Below is a small trained network, with its code and all its weights. Each question gives an input and a class and asks what happens when units are switched off, that is, made to give their printed mean instead of their output.

import numpy as np


def w(rows, s, z=0):
    codes = np.array(rows[::2]) - 128.0
    scale = np.full(codes.shape[1], s)
    scale[-1] = z or s
    return codes * scale


def f(y):
    return y / 2 * (1 + np.tanh(0.7978845608 * (y + 0.044715 * y**3)))


def log_softmax(a):
    a = a - a.max(-1, keepdims=True)
    return a - np.log(np.exp(a).sum(-1, keepdims=True))


def net(x, mask):
    res = np.array(x, float).reshape(1, 6) / 4 @ E
    y = f(res @ A[0][:, :-1].T + A[0][:, -1])
    res = res + np.where(mask, y, B[0][:, -1]) @ B[0][:, :-1]
    return log_softmax(res[-1] @ U[:, :-1].T + U[:, -1])


A, B = {}, {}
E = w([
[87,70,222,8,88],'x0',
[218,64,171,135,226],'x1',
[205,241,133,57,149],'x2',
[102,171,235,199,132],'x3',
[26,145,114,99,255],'x4',
[128,130,128,128,130],'x5',
],0.0076)
A[0] = w([
[186,241,68,181,169,125],'N1',
[143,153,87,171,150,60],'N2',
[137,154,80,182,152,57],'N3',
[69,152,105,116,203,68],'N4',
[127,54,39,86,138,79],'N5',
[50,101,109,140,192,88],'N6',
[124,168,225,199,117,67],'N7',
[198,92,140,143,32,66],'N8',
[89,172,124,85,206,79],'N9',
[156,96,42,56,121,93],'N10',
[178,27,157,158,207,73],'N11',
[18,73,93,193,60,83],'N12',
[123,115,76,221,141,94],'N13',
[80,20,119,181,114,7],'N14',
[94,85,187,42,105,22],'N15',
[228,107,165,113,222,97],'N16',
[202,79,153,130,177,76],'N17',
[138,138,71,197,158,60],'N18',
[133,131,201,33,123,111],'N19',
[43,119,106,60,219,118],'N20',
[185,255,141,48,139,2],'N21',
[107,195,231,168,136,57],'N22',
[106,108,158,86,129,39],'N23',
[126,154,186,149,127,29],'N24',
[62,219,79,109,48,45],'N25',
[123,13,134,183,155,81],'N26',
[138,153,93,171,143,61],'N27',
[163,103,32,55,122,94],'N28',
[98,113,144,84,105,42],'N29',
[199,90,124,132,45,64],'N30',
],0.01,0.0099)
B[0] = w([
[105,68,121,93,95,255],'N1',
[122,108,183,103,85,142],'N2',
[113,108,182,104,79,150],'N3',
[167,142,136,159,77,164],'N4',
[98,130,188,155,174,167],'N5',
[186,130,127,173,86,170],'N6',
[86,117,162,168,177,171],'N7',
[165,145,109,183,77,193],'N8',
[182,134,132,163,83,169],'N9',
[75,125,201,176,168,179],'N10',
[90,179,132,104,102,185],'N11',
[160,166,138,67,180,206],'N12',
[117,85,157,86,97,187],'N13',
[204,105,169,95,169,151],'N14',
[90,84,141,98,62,164],'N15',
[94,177,102,105,102,203],'N16',
[108,183,122,108,114,163],'N17',
[117,91,160,103,83,163],'N18',
[105,61,102,105,88,198],'N19',
[160,139,110,172,76,220],'N20',
[241,116,174,80,217,170],'N21',
[88,113,170,172,177,164],'N22',
[144,126,226,107,80,125],'N23',
[124,144,250,125,144,120],'N24',
[97,206,133,90,116,185],'N25',
[155,165,128,73,165,177],'N26',
[118,112,204,107,91,137],'N27',
[79,125,202,173,181,188],'N28',
[129,128,156,116,105,126],'N29',
[155,140,134,177,85,182],'N30',
],0.014,0.0079)
U = w([
[106,58,122,96,80,100],'0',
[187,127,124,99,159,159],'1',
[164,144,108,205,72,89],'2',
[79,212,108,99,103,84],'3',
[77,108,143,190,160,106],'4',
[119,111,90,135,119,250],'5',
[105,71,8,144,155,118],'6',
],0.017,0.024)

Each question gives the input, the list of numbers given to net, and the class t.
The units are the neurons (one row each of A and B). Each row of codes is followed by its name. A weight is (code - 128) times the scale printed after its matrix; where a second scale follows, it is the last column's (A, B and U).
mask holds one flag per neuron, in row order. A switched-off neuron (its flag False) gives its mean, the last column of its row in B, instead of its output. The means were averaged over made-up inputs and are rounded, as every weight is.
A unit's drop is (log p(t) with every unit on - log p(t) with that unit switched off) / (log p(t) with every unit on - log p(t) with every unit switched off).
The circuit of an input: a set's keep is (log p(t) with only the set's units on - log p(t) with every unit switched off) / (log p(t) with every unit on - log p(t) with every unit switched off). Starting from the 12 units with the biggest drops (on a tie, the unit counted first), units are removed one at a time, each time the one whose removal leaves the highest keep (on an exact tie, the one counted first), for as long as the keep stays at least 0.8.
circuit, biggest first: the units of the circuit, biggest drop first
unit that matters most: the unit with the biggest drop
top k neurons: the k neurons with the biggest drops, biggest first
drop of u: that unit's drop, to one decimal
input [0,0,5,-3,-6,-6], class 2: unit that matters most : N8
input [6,6,2,7,7,4], class 2: circuit, biggest first : [N20, N9]
input [-5,-8,-7,-7,-4,8], class 3: top 3 neurons : [N25, N12, N21]
input [6,1,3,8,0,1], class 4: top 3 neurons : [N22, N7, N1]
input [-5,-6,-7,2,6,-6], class 1: circuit, biggest first : [N12, N14]
input [7,8,2,-5,-3,-5], class 3: circuit, biggest first : [N16, N17]
input [-7,-2,-6,1,7,1], class 0: circuit, biggest first : [N13, N18]
input [5,4,5,1,4,-1], class 0: top 2 neurons : [N19, N15]
input [-6,1,-6,-7,-4,4], class 4: circuit, biggest first : [N5, N28]
input [5,-2,3,-1,-7,-2], class 2: top 3 neurons : [N8, N30, N1]
input [4,-6,-4,-6,7,0], class 2: circuit, biggest first : [N20, N6]
input [-6,-4,4,8,-7,-8], class 4: circuit, biggest first : [N7, N22]
input [7,-4,-6,2,-8,-6], class 2: top 4 neurons : [N8, N30, N1, N13]
input [6,6,6,5,2,0], class 0: circuit, biggest first : [N19]
input [-2,-4,-7,6,-7,-6], class 1: top 2 neurons : [N12, N14]
input [4,-1,6,5,1,2], class 1: top 2 neurons : [N21, N1]
input [-6,-8,7,-7,8,5], class 2: top 3 neurons : [N9, N20, N4]
input [-7,7,-4,2,-6,1], class 0: top 3 neurons : [N13, N18, N1]
input [5,-8,-5,2,-1,1], class 3: top 2 neurons : [N25, N12]
input [-6,-1,7,8,1,3], class 4: circuit, biggest first : [N22]
input [-3,3,5,6,1,1], class 4: top 3 neurons : [N22, N7, N12]
input [4,-8,-6,7,4,-7], class 3: drop of N25 : 0.7
